Below is a small trained network, with its code and all its weights. Each question gives an input and a target symbol and asks what happens when units are switched off, that is, made to give their printed mean instead of their output.

import numpy as np


def w(rows, s, z=0):
    codes = np.array(rows[::2]) - 128.0
    scale = np.full(codes.shape[1], s)
    scale[-1] = z or s
    return codes * scale


def f(y):
    return y / 2 * (1 + np.tanh(0.7978845608 * (y + 0.044715 * y**3)))


def softmax(a):
    e = np.exp(a - a.max(-1, keepdims=True))
    return e / e.sum(-1, keepdims=True)


def log_softmax(a):
    a = a - a.max(-1, keepdims=True)
    return a - np.log(np.exp(a).sum(-1, keepdims=True))


def net(x, mask):
    ids = ['αβγδεηθλμξπσφ'.index(c) for c in x.split()]
    T = len(ids)
    res = E[ids] + P[:T]
    r = res
    for j in range(2):
        rows = slice(4 * j, 4 * j + 4)
        q, k, v = (r @ M[0][rows].T for M in (Q, K, V))
        z = softmax(np.where(np.tri(T) > 0, q @ k.T / 4**0.5, -1e9)) @ v
        o = O[0][rows]
        res = res + np.where(mask[j], z, o[:, -1]) @ o[:, :-1]
    y = f(res @ A[0][:, :-1].T + A[0][:, -1])
    res = res + np.where(mask[2:26], y, B[0][:, -1]) @ B[0][:, :-1]
    return log_softmax(res[-1] @ U[:, :-1].T + U[:, -1])


Q, K, V, O, A, B = {}, {}, {}, {}, {}, {}
E = w([
[57,105,96],'α',
[82,127,113],'β',
[120,152,127],'γ',
[141,178,146],'δ',
[156,242,6],'ε',
[121,119,88],'η',
[94,142,124],'θ',
[95,155,138],'λ',
[87,187,175],'μ',
[93,148,131],'ξ',
[147,149,112],'π',
[100,141,122],'σ',
[30,150,156],'φ',
],0.015)
P = w([
[153,68,154],'0',
[111,109,146],'1',
[86,134,139],'2',
[72,151,129],'3',
[58,167,122],'4',
[46,180,115],'5',
[37,192,108],'6',
[27,203,102],'7',
[20,213,95],'8',
[2,219,92],'9',
],0.0099)
Q[0] = w([
[167,74,151],'head 1',
[73,189,89],'head 1',
[146,113,190],'head 1',
[95,138,132],'head 1',
[29,231,100],'head 2',
[89,245,9],'head 2',
[6,210,67],'head 2',
[141,71,107],'head 2',
],0.015)
K[0] = w([
[158,21,156],'head 1',
[83,255,94],'head 1',
[204,67,113],'head 1',
[119,161,106],'head 1',
[116,222,14],'head 2',
[47,251,65],'head 2',
[117,236,43],'head 2',
[161,114,248],'head 2',
],0.0085)
V[0] = w([
[137,141,94],'head 1',
[140,129,84],'head 1',
[102,160,118],'head 1',
[129,167,99],'head 1',
[176,59,7],'head 2',
[65,90,81],'head 2',
[171,185,116],'head 2',
[207,119,62],'head 2',
],0.011)
O[0] = w([
[152,122,89,129],'head 1',
[160,135,73,110],'head 1',
[144,91,156,220],'head 1',
[159,85,110,176],'head 1',
[120,215,64,15],'head 2',
[224,156,223,224],'head 2',
[92,99,2,123],'head 2',
[95,171,21,2],'head 2',
],0.009,0.0063)
A[0] = w([
[211,169,172,170],'neuron 1',
[66,151,144,254],'neuron 2',
[127,92,85,98],'neuron 3',
[84,132,85,60],'neuron 4',
[113,149,86,129],'neuron 5',
[86,159,93,54],'neuron 6',
[118,173,168,117],'neuron 7',
[159,123,101,171],'neuron 8',
[64,130,151,178],'neuron 9',
[141,4,129,245],'neuron 10',
[106,167,94,120],'neuron 11',
[153,201,174,163],'neuron 12',
[80,156,96,40],'neuron 13',
[70,148,149,222],'neuron 14',
[154,143,106,206],'neuron 15',
[84,192,97,63],'neuron 16',
[135,184,168,174],'neuron 17',
[79,80,134,209],'neuron 18',
[73,109,142,206],'neuron 19',
[60,65,141,229],'neuron 20',
[239,46,150,170],'neuron 21',
[174,143,100,244],'neuron 22',
[118,62,129,189],'neuron 23',
[226,96,165,148],'neuron 24',
],0.013,0.0051)
B[0] = w([
[99,194,224,208],'neuron 1',
[106,143,46,219],'neuron 2',
[85,158,184,141],'neuron 3',
[127,119,212,160],'neuron 4',
[94,85,170,162],'neuron 5',
[138,92,195,160],'neuron 6',
[54,208,127,194],'neuron 7',
[91,157,115,134],'neuron 8',
[118,167,32,216],'neuron 9',
[254,58,101,242],'neuron 10',
[108,85,150,160],'neuron 11',
[41,216,154,201],'neuron 12',
[157,98,217,156],'neuron 13',
[106,157,43,217],'neuron 14',
[81,140,95,140],'neuron 15',
[131,63,163,166],'neuron 16',
[57,222,121,203],'neuron 17',
[156,111,47,210],'neuron 18',
[134,136,29,214],'neuron 19',
[155,114,61,252],'neuron 20',
[196,46,253,224],'neuron 21',
[81,153,89,146],'neuron 22',
[176,87,86,186],'neuron 23',
[150,136,238,227],'neuron 24',
],0.0075,0.012)
U = w([
[149,129,125,158],'α',
[136,147,122,184],'β',
[81,133,45,134],'γ',
[97,87,122,93],'δ',
[163,115,119,167],'ε',
[169,74,223,105],'η',
[172,77,31,98],'θ',
[64,213,200,18],'λ',
[54,224,80,101],'μ',
[143,142,79,212],'ξ',
[136,155,113,194],'π',
[67,131,161,216],'σ',
[205,7,124,1],'φ',
],0.012,0.0069)

Each question gives the input, a string of symbols that net reads in full, and the target symbol t.
The units are the heads (4 rows each of Q, K, V and O) and the neurons (one row each of A and B). Each row of codes is followed by its name. A weight is (code - 128) times the scale printed after its matrix; where a second scale follows, it is the last column's (O, A, B and U).
mask holds one flag per unit, heads first, then neurons. A switched-off unit (its flag False) gives its mean, the last column of its rows in O or B, instead of its output. The means were averaged over made-up inputs and are rounded, as every weight is.
A unit's drop is (log p(t) with every unit on - log p(t) with that unit switched off) / (log p(t) with every unit on - log p(t) with every unit switched off).
The circuit of an input: a set's keep is (log p(t) with only the set's units on - log p(t) with every unit switched off) / (log p(t) with every unit on - log p(t) with every unit switched off). Starting from the 12 units with the biggest drops (on a tie, the unit counted first), units are removed one at a time, each time the one whose removal leaves the highest keep (on an exact tie, the one counted first), for as long as the keep stays at least 0.8.
circuit, biggest first: the units of the circuit, biggest drop first
most important unit: the unit with the biggest drop
k most important neurons: the k neurons with the biggest drops, biggest first
heads that matter: for each layer, one digit per head in row order, 1 if its drop is at least 0.15 and else 0, layers parted by /
drop when u is switched off: that unit's drop, to one decimal
input λ φ φ φ δ δ φ β, target η: circuit, biggest first => [head 2]
input ε μ α δ σ π, target σ: 2 most important neurons => [neuron 10; neuron 21]
input φ α η π, target μ: heads that matter => 11
input η η α σ, target λ: heads that matter => 01
input φ σ φ γ δ δ σ θ φ φ, target η: heads that matter => 11
input θ δ δ μ λ, target φ: circuit, biggest first => [head 2; neuron 10; neuron 12]
input δ φ ε φ α μ φ α φ, target γ: heads that matter => 00
input π φ φ σ, target η: circuit, biggest first => [head 2; neuron 21]
input φ β φ ξ, target η: 2 most important neurons => [neuron 21; neuron 24]
input λ φ δ γ σ μ φ, target φ: 2 most important neurons => [neuron 10; neuron 21]
input η γ ε φ φ ε ε δ, target σ: 2 most important neurons => [neuron 10; neuron 20]
input φ ε φ η μ, target σ: 3 most important neurons => [neuron 10; neuron 13; neuron 4]
input δ θ α φ ε φ α α λ, target σ: 2 most important neurons => [neuron 10; neuron 4]
input δ δ φ φ φ φ μ β η α, target μ: most important neuron => [neuron 21]
input ε α δ, target σ: 2 most important neurons => [neuron 10; neuron 21]
input α β φ μ φ η φ, target μ: heads that matter => 00
input π δ φ, target θ: drop when neuron 10 is switched off => 0.1
input η η φ, target μ: drop when head 1 is switched off => 0.2
input η δ θ α α, target λ: drop when head 2 is switched off => 5.1
input δ φ δ α, target θ: most important unit => head 1
input φ η δ δ σ, target θ: heads that matter => 01
input β σ λ β α φ, target λ: heads that matter => 01
